Here is a tiny trained network, its code and every weight. The questions are about switching its units off for an input and a class, where a switched-off unit gives its printed mean instead of its output.

import numpy as np


def w(rows, s, z=0):
    codes = np.array(rows[::2]) - 128.0
    scale = np.full(codes.shape[1], s)
    scale[-1] = z or s
    return codes * scale


def norm(h):
    return h / np.sqrt((h * h).mean(-1, keepdims=True) + 1e-5)


def f(y):
    return y / 2 * (1 + np.tanh(0.7978845608 * (y + 0.044715 * y**3)))


def log_softmax(a):
    a = a - a.max(-1, keepdims=True)
    return a - np.log(np.exp(a).sum(-1, keepdims=True))


def net(x, mask):
    res = np.array(x, float).reshape(1, 7) / 4 @ E
    u = 0
    for l in range(2):
        y = f(norm(res) @ A[l][:, :-1].T + A[l][:, -1])
        res = res + np.where(mask[u : u + 3], y, B[l][:, -1]) @ B[l][:, :-1]
        u += 3
    return log_softmax(norm(res)[-1] @ U[:, :-1].T + U[:, -1])


A, B = {}, {}
E = w([
[142,178,120,95,52,101,135,112,198,52],'x0',
[167,110,154,137,165,88,45,114,186,147],'x1',
[176,148,113,87,95,126,154,112,55,109],'x2',
[85,212,181,94,125,144,170,31,175,108],'x3',
[112,149,209,104,25,200,140,100,155,130],'x4',
[128,99,235,111,125,170,121,166,155,96],'x5',
[92,187,222,103,102,51,255,162,119,229],'x6',
],0.0083)
A[0] = w([
[108,56,103,108,129,183,62,203,30,124,94],'L0N0',
[172,150,81,92,26,129,91,103,166,18,4],'L0N1',
[62,200,188,137,112,217,12,64,226,1,30],'L0N2',
],0.007,0.0037)
B[0] = w([
[99,160,91,100,138,78,73,145,154,118,203],'L0N0',
[149,133,179,184,131,203,250,132,207,236,186],'L0N1',
[122,162,180,77,162,102,170,105,131,150,255],'L0N2',
],0.013,0.0062)
A[1] = w([
[118,137,139,162,94,120,146,102,90,54,5],'L1N0',
[99,164,194,77,1,125,97,119,164,111,39],'L1N1',
[90,194,90,103,68,111,214,150,23,162,247],'L1N2',
],0.0093,0.0028)
B[1] = w([
[183,132,96,196,83,220,162,113,203,114,116],'L1N0',
[130,108,125,113,255,133,76,205,132,102,196],'L1N1',
[80,163,182,52,145,141,175,95,143,168,255],'L1N2',
],0.014,0.0085)
U = w([
[127,112,61,109,160,55,32,148,106,115,222],'0',
[186,112,96,177,2,163,130,114,147,111,3],'1',
[93,170,199,62,137,135,220,96,134,208,215],'2',
],0.0098,0.0042)

Each question gives the input, the list of numbers given to net, and the class t.
The units are the neurons (one row each of A and B). Each row of codes is followed by its name. A weight is (code - 128) times the scale printed after its matrix; where a second scale follows, it is the last column's (A, B and U).
mask holds one flag per neuron, layer by layer. A switched-off neuron (its flag False) gives its mean, the last column of its row in B, instead of its output. The means were averaged over made-up inputs and are rounded, as every weight is.
A unit's drop is (log p(t) with every unit on - log p(t) with that unit switched off) / (log p(t) with every unit on - log p(t) with every unit switched off).
The circuit of an input: a set's keep is (log p(t) with only the set's units on - log p(t) with every unit switched off) / (log p(t) with every unit on - log p(t) with every unit switched off). Starting from all 6 units, units are removed one at a time, each time the one whose removal leaves the highest keep (on an exact tie, the one counted first), for as long as the keep stays at least 0.8.
circuit, biggest first: the units of the circuit, biggest drop first
top k neurons: the k neurons with the biggest drops, biggest first
top k neurons in layer l: the k neurons of layer l with the biggest drops, biggest first
drop of u: that unit's drop, to one decimal
input [-2,3,-3,5,-8,-3,-1], class 0: circuit, biggest first -> L1N2
input [6,3,-8,-5,-1,2,8], class 0: circuit, biggest first -> L1N2, L0N1, L0N2
input [6,5,-7,4,-8,3,-6], class 2: top 2 neurons -> L0N2, L1N1
input [0,-1,5,-1,-3,7,1], class 0: top 2 neurons -> L0N1, L0N0
input [-6,7,1,-3,-2,1,4], class 0: circuit, biggest first -> L1N2, L0N2
input [-5,5,8,1,8,4,-1], class 0: circuit, biggest first -> L1N1, L1N2
input [-5,-7,6,-5,-3,1,-1], class 0: top 3 neurons -> L0N0, L0N1, L0N2
input [4,5,-4,0,5,-5,-7], class 2: top 2 neurons in layer 0 -> L0N2, L0N1
input [5,-1,-1,-6,5,8,4], class 0: top 2 neurons in layer 1 -> L1N1, L1N2
input [-8,-5,-8,-2,-7,-2,2], class 0: top 2 neurons in layer 0 -> L0N2, L0N1
input [-2,0,-3,-7,8,5,-7], class 0: drop of L0N0 -> 0.3
input [7,5,1,-6,-1,1,4], class 0: drop of L1N2 -> 0.8
input [-3,-1,-7,-1,2,-4,-2], class 0: drop of L0N0 -> 0.0
